Below are the code and all the weights of a small trained network. Each question names an input and a target symbol and asks about switching units off, where a switched-off unit gives its printed mean instead of its output.

import numpy as np


def w(rows, s, z=0):
    codes = np.array(rows[::2]) - 128.0
    scale = np.full(codes.shape[1], s)
    scale[-1] = z or s
    return codes * scale


def norm(h):
    return h / np.sqrt((h * h).mean(-1, keepdims=True) + 1e-5)


def f(y):
    return np.maximum(y, 0)


def softmax(a):
    e = np.exp(a - a.max(-1, keepdims=True))
    return e / e.sum(-1, keepdims=True)


def log_softmax(a):
    a = a - a.max(-1, keepdims=True)
    return a - np.log(np.exp(a).sum(-1, keepdims=True))


def net(x, mask):
    ids = ['αβγζηξπτφψω'.index(c) for c in x.split()]
    T = len(ids)
    res = E[ids] + P[:T]
    u = 0
    for l in range(2):
        r = norm(res)
        for j in range(3):
            rows = slice(2 * j, 2 * j + 2)
            q, k, v = (r @ M[l][rows].T for M in (Q, K, V))
            z = softmax(np.where(np.tri(T) > 0, q @ k.T / 2**0.5, -1e9)) @ v
            o = O[l][rows]
            res = res + np.where(mask[u + j], z, o[:, -1]) @ o[:, :-1]
        u += 3
        y = f(norm(res) @ A[l][:, :-1].T + A[l][:, -1])
        res = res + np.where(mask[u : u + 4], y, B[l][:, -1]) @ B[l][:, :-1]
        u += 4
    return log_softmax(norm(res)[-1] @ U[:, :-1].T + U[:, -1])


Q, K, V, O, A, B = {}, {}, {}, {}, {}, {}
E = w([
[180,153,115,96,183,146],'α',
[89,5,152,110,110,108],'β',
[146,68,153,125,102,45],'γ',
[87,149,71,108,175,170],'ζ',
[119,198,187,116,121,96],'η',
[154,143,189,64,100,159],'ξ',
[166,74,116,63,86,160],'π',
[133,124,171,161,181,156],'τ',
[196,214,75,174,132,223],'φ',
[165,93,50,109,141,131],'ψ',
[250,49,139,121,86,109],'ω',
],0.023)
P = w([
[114,175,127,119,79,254],'0',
[99,116,131,94,100,213],'1',
[102,94,137,99,106,164],'2',
[99,89,134,100,114,130],'3',
[98,91,129,98,120,103],'4',
[102,98,124,98,123,76],'5',
[105,92,119,101,125,61],'6',
[101,105,105,100,129,43],'7',
[102,105,98,102,127,30],'8',
[104,115,89,100,126,17],'9',
],0.0071)
Q[0] = w([
[142,86,133,38,88,181],'0.h1',
[94,172,88,72,199,168],'0.h1',
[169,127,90,176,133,91],'0.h2',
[167,156,154,124,135,147],'0.h2',
[174,255,42,176,104,127],'0.h3',
[97,222,226,183,143,169],'0.h3',
],0.0085)
K[0] = w([
[165,145,111,2,120,117],'0.h1',
[132,201,52,60,197,218],'0.h1',
[135,117,82,40,132,139],'0.h2',
[208,136,133,138,121,138],'0.h2',
[157,246,76,169,229,93],'0.h3',
[127,178,244,220,136,214],'0.h3',
],0.0081)
V[0] = w([
[227,197,84,52,39,43],'0.h1',
[111,88,249,145,199,146],'0.h1',
[115,103,69,104,117,137],'0.h2',
[127,87,208,223,3,220],'0.h2',
[175,108,221,119,112,151],'0.h3',
[132,50,76,90,61,90],'0.h3',
],0.005)
O[0] = w([
[220,155,188,30,212,116,211],'0.h1',
[65,157,113,160,26,63,166],'0.h1',
[103,136,118,178,156,67,149],'0.h2',
[78,210,71,143,95,223,4],'0.h2',
[219,241,103,59,178,53,224],'0.h3',
[155,138,179,118,44,253,182],'0.h3',
],0.0038,0.0017)
A[0] = w([
[127,195,143,167,178,32,182],'0.n1',
[7,81,79,254,108,98,3],'0.n2',
[98,164,190,223,165,160,43],'0.n3',
[86,150,193,136,109,34,118],'0.n4',
],0.0088,0.0027)
B[0] = w([
[107,62,172,180,154,142,252],'0.n1',
[139,72,171,82,209,8,189],'0.n2',
[167,30,122,207,142,173,180],'0.n3',
[58,129,99,84,157,125,213],'0.n4',
],0.011,0.0036)
Q[1] = w([
[118,115,138,163,11,74],'1.h1',
[87,217,122,111,67,66],'1.h1',
[172,83,13,156,72,152],'1.h2',
[122,217,167,101,17,121],'1.h2',
[177,136,169,85,70,81],'1.h3',
[69,173,152,25,149,140],'1.h3',
],0.011)
K[1] = w([
[121,131,137,136,57,115],'1.h1',
[92,169,191,99,108,113],'1.h1',
[155,71,43,138,84,171],'1.h2',
[128,133,165,134,5,109],'1.h2',
[175,109,167,99,77,94],'1.h3',
[92,168,166,54,154,163],'1.h3',
],0.013)
V[1] = w([
[89,75,115,130,129,84],'1.h1',
[156,98,47,204,204,158],'1.h1',
[171,155,114,148,81,254],'1.h2',
[141,193,68,120,140,83],'1.h2',
[192,137,99,106,204,128],'1.h3',
[74,98,52,197,79,167],'1.h3',
],0.0053)
O[1] = w([
[141,132,163,110,203,156,107],'1.h1',
[96,253,143,46,4,244,194],'1.h1',
[112,83,125,123,231,26,113],'1.h2',
[162,81,151,100,34,137,124],'1.h2',
[107,77,216,183,62,82,221],'1.h3',
[225,189,144,7,166,96,3],'1.h3',
],0.0043,0.0039)
A[1] = w([
[172,118,6,163,122,143,62],'1.n1',
[69,123,117,171,38,128,254],'1.n2',
[126,66,155,79,152,95,65],'1.n3',
[168,48,191,168,144,17,60],'1.n4',
],0.011,0.0066)
B[1] = w([
[135,150,122,168,184,86,160],'1.n1',
[192,145,148,102,189,250,196],'1.n2',
[68,125,106,102,131,78,242],'1.n3',
[199,217,120,130,167,139,255],'1.n4',
],0.013,0.0057)
U = w([
[160,130,138,100,165,190,210],'α',
[103,59,143,102,157,71,189],'β',
[107,198,116,124,155,5,85],'γ',
[32,129,57,117,137,149,71],'ζ',
[54,181,196,166,146,151,3],'η',
[97,186,189,87,56,100,124],'ξ',
[143,52,99,98,69,168,36],'π',
[124,48,180,208,145,107,105],'τ',
[121,193,90,178,93,166,103],'φ',
[155,62,29,137,135,123,1],'ψ',
[193,115,136,137,65,97,78],'ω',
],0.017,0.0083)

Each question gives the input, a string of symbols that net reads in full, and the target symbol t.
The units are the heads (2 rows each of Q, K, V and O) and the neurons (one row each of A and B). Each row of codes is followed by its name. A weight is (code - 128) times the scale printed after its matrix; where a second scale follows, it is the last column's (O, A, B and U).
mask holds one flag per unit, layer by layer, with each layer's heads first. A switched-off unit (its flag False) gives its mean, the last column of its rows in O or B, instead of its output. The means were averaged over made-up inputs and are rounded, as every weight is.
A unit's drop is (log p(t) with every unit on - log p(t) with that unit switched off) / (log p(t) with every unit on - log p(t) with every unit switched off).
top k neurons: the k neurons with the biggest drops, biggest first
top k neurons in layer l: the k neurons of layer l with the biggest drops, biggest first
which heads matter: for each layer, one digit per head in row order, 1 if its drop is at least 0.15 and else 0, layers parted by /
drop of u: that unit's drop, to one decimal
input ξ φ ζ α ζ ξ, target β: top 2 neurons : (1.n4 0.n1)
input η α α ψ γ α, target γ: top 3 neurons : (1.n2 1.n3 0.n3)
input ξ α α α α η α ω ξ ζ, target α: top 2 neurons in layer 1 : (1.n2 1.n3)
input ξ φ α ζ τ ζ, target β: which heads matter : 101 / 001
input ξ ω ξ γ π ξ ζ α ξ γ, target γ: top 3 neurons : (1.n4 1.n3 0.n4)
input ζ β α γ ζ ξ ω ξ α ψ, target α: which heads matter : 001 / 110
input α β β π ζ ξ ξ ξ, target γ: which heads matter : 000 / 110
input φ ξ β, target α: which heads matter : 001 / 000
input ζ γ ξ ξ, target β: top neuron in layer 1 : (1.n4)
input α β α, target β: which heads matter : 010 / 111
input φ ψ α ψ, target β: which heads matter : 110 / 011
input α α η, target α: top 2 neurons in layer 1 : (1.n2 1.n3)
input π ζ γ α α η α ζ, target β: top 3 neurons : (0.n2 1.n4 1.n2)
input ζ α ω α β α, target γ: top 2 neurons in layer 1 : (1.n2 1.n3)
input φ α ξ τ ξ β ψ γ, target α: top 3 neurons : (1.n2 1.n4 0.n2)
input ζ ψ α ζ π γ α, target β: which heads matter : 111 / 111
input ζ ψ ξ τ γ η ξ ξ η, target η: top 3 neurons : (0.n4 0.n1 1.n2)
input ζ ξ π η ξ η, target η: top 3 neurons in layer 0 : (0.n4 0.n1 0.n2)
input ω α ψ ξ α ξ ζ ξ, target γ: top neuron in layer 0 : (0.n1)
input τ γ ξ ζ τ γ ξ α ψ, target α: top neuron in layer 0 : (0.n2)
input α α ψ ξ ζ ζ π γ, target γ: drop of 0.h1 : 0.2
input η α ξ ζ ψ ζ ψ β, target α: drop of 1.n2 : 0.8
input φ β π π ω, target α: drop of 1.n2 : -0.2
